Below is a small trained network, with its code and all its weights. Each question gives an input and a target symbol and asks what happens when units are switched off, that is, made to give their printed mean instead of their output.

import numpy as np


def w(rows, s, z=0):
    codes = np.array(rows[::2]) - 128.0
    scale = np.full(codes.shape[1], s)
    scale[-1] = z or s
    return codes * scale


def f(y):
    return np.maximum(y, 0)


def softmax(a):
    e = np.exp(a - a.max(-1, keepdims=True))
    return e / e.sum(-1, keepdims=True)


def log_softmax(a):
    a = a - a.max(-1, keepdims=True)
    return a - np.log(np.exp(a).sum(-1, keepdims=True))


def net(x, mask):
    ids = ['βγδζηθλμφω'.index(c) for c in x.split()]
    T = len(ids)
    res = E[ids] + P[:T]
    r = res
    for j in range(3):
        rows = slice(3 * j, 3 * j + 3)
        q, k, v = (r @ M[0][rows].T for M in (Q, K, V))
        z = softmax(np.where(np.tri(T) > 0, q @ k.T / 3**0.5, -1e9)) @ v
        o = O[0][rows]
        res = res + np.where(mask[j], z, o[:, -1]) @ o[:, :-1]
    y = f(res @ A[0][:, :-1].T + A[0][:, -1])
    res = res + np.where(mask[3:27], y, B[0][:, -1]) @ B[0][:, :-1]
    return log_softmax(res[-1] @ U[:, :-1].T + U[:, -1])


Q, K, V, O, A, B = {}, {}, {}, {}, {}, {}
E = w([
[142,233,146,3,166,165,223,135,148,117,132],'β',
[63,139,47,81,175,180,120,105,114,115,120],'γ',
[87,146,138,83,103,187,134,94,61,98,96],'δ',
[74,131,139,184,101,219,183,122,150,111,154],'ζ',
[13,80,125,127,136,120,166,156,126,113,105],'η',
[178,78,173,72,22,92,220,151,141,185,172],'θ',
[104,175,150,187,125,127,127,126,56,176,121],'λ',
[175,137,146,170,167,173,163,219,85,85,122],'μ',
[190,114,96,117,158,123,108,192,104,215,26],'φ',
[105,171,77,60,89,32,157,132,89,108,193],'ω',
],0.018)
P = w([
[74,172,62,166,203,125,129,46,152,56,82],'0',
[83,211,91,124,185,193,149,157,91,75,74],'1',
[86,172,92,150,156,153,130,137,112,102,109],'2',
[154,120,130,130,201,137,174,67,72,107,94],'3',
[136,128,131,135,149,146,136,149,81,121,99],'4',
[153,147,187,136,133,145,101,196,107,117,106],'5',
[131,102,83,135,75,115,149,158,58,166,77],'6',
[171,77,173,125,102,118,117,175,80,154,113],'7',
[164,19,123,126,91,100,154,142,54,184,127],'8',
[153,67,195,139,61,121,93,254,84,165,157],'9',
],0.0088)
Q[0] = w([
[104,92,115,150,128,128,191,148,97,161,120],'head 1',
[187,113,122,131,111,117,57,99,146,130,124],'head 1',
[153,115,92,91,136,174,144,141,126,137,99],'head 1',
[176,103,120,107,115,136,120,33,171,142,148],'head 2',
[126,94,90,142,126,138,236,133,41,128,124],'head 2',
[93,157,133,114,82,163,106,151,140,115,135],'head 2',
[115,114,80,153,150,128,252,143,43,160,111],'head 3',
[69,188,122,133,97,150,125,232,112,141,106],'head 3',
[164,130,91,116,135,138,121,183,115,109,133],'head 3',
],0.036)
K[0] = w([
[166,81,128,130,42,109,103,178,101,165,141],'head 1',
[109,174,47,67,159,160,123,123,177,153,103],'head 1',
[87,73,125,161,137,187,96,157,86,153,113],'head 1',
[57,191,60,160,148,153,167,167,85,99,78],'head 2',
[135,83,148,117,9,106,171,217,88,182,134],'head 2',
[116,81,185,148,189,85,84,113,121,96,135],'head 2',
[156,86,121,110,6,126,185,225,80,178,168],'head 3',
[203,46,207,137,140,70,67,82,191,102,174],'head 3',
[110,119,191,106,102,115,121,86,112,126,120],'head 3',
],0.024)
V[0] = w([
[162,115,128,140,114,144,183,116,134,53,166],'head 1',
[145,253,178,134,181,68,198,98,193,220,98],'head 1',
[168,176,120,185,173,54,90,117,48,173,166],'head 1',
[67,154,124,224,160,36,186,177,88,81,138],'head 2',
[163,158,109,129,33,223,86,42,36,84,201],'head 2',
[186,193,20,18,193,101,91,152,194,217,163],'head 2',
[64,99,161,158,155,231,174,105,210,227,110],'head 3',
[219,96,68,211,177,126,189,204,200,99,82],'head 3',
[159,111,88,45,103,178,144,136,248,84,175],'head 3',
],0.011)
O[0] = w([
[121,90,95,123,156,150,199,126,161,186,134,163],'head 1',
[104,201,179,177,10,148,97,227,152,137,174,90],'head 1',
[124,156,105,143,131,182,59,208,103,48,131,140],'head 1',
[207,77,167,144,69,156,97,201,47,69,94,198],'head 2',
[176,131,45,114,66,104,121,220,192,121,158,87],'head 2',
[47,107,216,232,206,90,91,82,207,142,146,72],'head 2',
[102,181,121,48,63,133,78,143,105,246,139,104],'head 3',
[76,85,106,148,202,197,162,174,119,213,205,246],'head 3',
[63,83,2,110,72,63,118,118,89,102,74,75],'head 3',
],0.0064,0.014)
A[0] = w([
[135,157,97,143,144,64,96,150,111,136,249,85],'neuron 1',
[53,91,126,85,108,83,91,148,167,119,107,96],'neuron 2',
[93,84,149,59,108,162,145,126,167,115,129,129],'neuron 3',
[127,163,140,96,63,141,112,106,104,135,61,186],'neuron 4',
[134,122,150,187,87,191,134,112,195,117,48,170],'neuron 5',
[129,131,74,87,117,118,49,113,160,200,161,166],'neuron 6',
[78,157,75,84,158,92,100,123,193,95,126,20],'neuron 7',
[148,165,142,72,154,124,153,102,156,82,167,80],'neuron 8',
[115,98,127,137,116,176,107,167,202,133,145,136],'neuron 9',
[113,143,102,138,103,100,141,98,163,114,179,89],'neuron 10',
[122,156,103,142,129,72,185,184,158,171,64,168],'neuron 11',
[174,111,92,98,114,119,129,136,112,105,136,4],'neuron 12',
[104,184,88,102,124,142,149,100,167,67,179,74],'neuron 13',
[129,137,141,66,90,117,87,69,158,122,87,74],'neuron 14',
[118,128,184,147,96,94,121,97,171,140,125,140],'neuron 15',
[150,161,85,178,116,15,98,106,64,177,159,47],'neuron 16',
[151,114,99,70,81,122,153,142,227,85,105,38],'neuron 17',
[112,137,136,44,99,106,154,85,118,124,113,74],'neuron 18',
[151,153,143,135,112,142,119,146,250,104,132,31],'neuron 19',
[190,122,100,168,91,168,113,87,131,139,110,42],'neuron 20',
[182,111,147,142,79,97,176,156,149,145,102,171],'neuron 21',
[123,116,163,94,90,159,96,137,162,106,139,67],'neuron 22',
[113,85,118,118,161,139,164,123,159,128,139,89],'neuron 23',
[126,158,106,140,82,158,144,68,96,154,112,90],'neuron 24',
],0.011,0.0031)
B[0] = w([
[179,46,137,66,143,99,230,117,136,150,112,137],'neuron 1',
[183,171,189,183,94,109,192,63,82,130,75,150],'neuron 2',
[188,115,90,183,155,128,116,143,132,120,119,200],'neuron 3',
[120,105,181,88,115,111,50,84,149,151,73,202],'neuron 4',
[151,91,106,90,105,41,133,113,133,127,187,174],'neuron 5',
[103,227,139,170,135,154,142,78,124,31,179,166],'neuron 6',
[63,210,88,80,158,40,156,168,66,164,92,148],'neuron 7',
[83,46,113,163,99,98,89,147,87,129,126,151],'neuron 8',
[124,91,119,101,144,84,137,58,91,143,100,188],'neuron 9',
[139,133,141,113,94,142,157,75,138,30,119,142],'neuron 10',
[164,141,123,181,72,180,97,132,145,133,196,179],'neuron 11',
[103,110,125,169,45,81,130,61,157,184,147,217],'neuron 12',
[191,85,137,112,134,63,87,175,134,170,114,148],'neuron 13',
[125,123,54,136,158,178,129,171,104,171,152,149],'neuron 14',
[142,125,60,146,143,175,117,171,131,129,118,155],'neuron 15',
[146,93,254,65,177,127,165,140,52,139,213,141],'neuron 16',
[145,153,166,123,158,168,104,216,156,172,207,165],'neuron 17',
[74,157,136,101,133,155,195,162,192,103,83,198],'neuron 18',
[109,138,152,189,59,137,143,81,121,151,67,139],'neuron 19',
[73,133,131,108,95,133,118,183,126,162,114,157],'neuron 20',
[66,175,82,93,199,166,101,75,132,96,113,199],'neuron 21',
[119,169,140,114,123,119,110,115,83,124,147,140],'neuron 22',
[146,173,137,100,52,94,74,133,107,153,136,255],'neuron 23',
[162,85,136,176,219,95,116,133,148,57,117,183],'neuron 24',
],0.012,0.0094)
U = w([
[154,171,87,113,126,205,130,113,175,79,136,171],'β',
[147,92,111,91,135,182,153,94,137,104,3,82],'γ',
[156,140,130,87,127,137,176,141,128,109,120,41],'δ',
[140,178,58,98,162,116,127,121,68,97,95,32],'ζ',
[211,111,13,117,116,210,159,150,22,113,114,251],'η',
[120,129,169,158,185,127,103,97,113,178,142,147],'θ',
[165,161,126,93,86,157,59,112,67,92,106,56],'λ',
[160,148,114,174,67,149,164,121,116,149,67,58],'μ',
[140,113,92,95,129,112,114,199,148,147,105,52],'φ',
[184,94,83,147,117,78,113,122,136,50,129,225],'ω',
],0.0032,0.003)

Each question gives the input, a string of symbols that net reads in full, and the target symbol t.
The units are the heads (3 rows each of Q, K, V and O) and the neurons (one row each of A and B). Each row of codes is followed by its name. A weight is (code - 128) times the scale printed after its matrix; where a second scale follows, it is the last column's (O, A, B and U).
mask holds one flag per unit, heads first, then neurons. A switched-off unit (its flag False) gives its mean, the last column of its rows in O or B, instead of its output. The means were averaged over made-up inputs and are rounded, as every weight is.
A unit's drop is (log p(t) with every unit on - log p(t) with that unit switched off) / (log p(t) with every unit on - log p(t) with every unit switched off).
The circuit of an input: a set's keep is (log p(t) with only the set's units on - log p(t) with every unit switched off) / (log p(t) with every unit on - log p(t) with every unit switched off). Starting from the 12 units with the biggest drops (on a tie, the unit counted first), units are removed one at a time, each time the one whose removal leaves the highest keep (on an exact tie, the one counted first), for as long as the keep stays at least 0.8.
units of the circuit, in order: the units of the circuit, biggest drop first
unit that matters most: the unit with the biggest drop
k most important neurons: the k neurons with the biggest drops, biggest first
which heads matter: for each layer, one digit per head in row order, 1 if its drop is at least 0.15 and else 0, layers parted by /
input β φ φ μ μ μ ζ θ ω γ, target ζ: units of the circuit, in order	head 2; neuron 7; head 3
input β γ β, target ζ: units of the circuit, in order	head 2; neuron 7; head 3
input γ β ζ μ λ, target η: units of the circuit, in order	head 3; head 2; neuron 4
input η η ζ β δ, target β: which heads matter	111
input γ μ μ μ μ β μ ζ, target η: units of the circuit, in order	head 2; neuron 4
input ω θ μ μ λ μ β ζ, target ω: unit that matters most	head 3
input μ μ θ μ η ω μ φ δ, target γ: which heads matter	001
input μ μ θ μ ζ ω μ ζ η, target μ: which heads matter	011
input μ μ μ β φ μ, target θ: which heads matter	010
input μ μ γ ζ δ, target β: 2 most important neurons	neuron 6; neuron 18
input μ η ζ ζ, target γ: which heads matter	011
input δ ζ λ μ λ μ μ ζ η λ, target λ: which heads matter	111
input γ γ φ φ η ω μ δ, target ω: units of the circuit, in order	head 3; neuron 5
input ζ η θ η ζ η μ η λ, target θ: unit that matters most	neuron 16
input μ γ ζ ζ μ μ η δ γ, target γ: 2 most important neurons	neuron 4; neuron 18
input θ μ η, target μ: which heads matter	111
input ω μ ω, target ω: units of the circuit, in order	head 3; head 2
input μ ζ β θ μ μ δ ζ φ, target λ: which heads matter	101
input ζ μ ζ δ φ ζ β ζ ζ, target β: 2 most important neurons	neuron 6; neuron 18
input θ λ ω φ β, target φ: most important neuron	neuron 13
input φ δ λ, target θ: which heads matter	011
input β ω ζ γ β μ η, target η: which heads matter	011
input μ μ μ φ ζ μ, target θ: which heads matter	010
input η η ζ ω ζ, target ω: units of the circuit, in order	neuron 5; head 3
input ζ θ μ ζ μ γ η ζ ω, target δ: 2 most important neurons	neuron 16; neuron 1
input δ ζ β, target β: 4 most important neurons	neuron 6; neuron 18; neuron 11; neuron 17
input η μ ζ λ γ η β γ ζ ζ, target β: unit that matters most	head 3
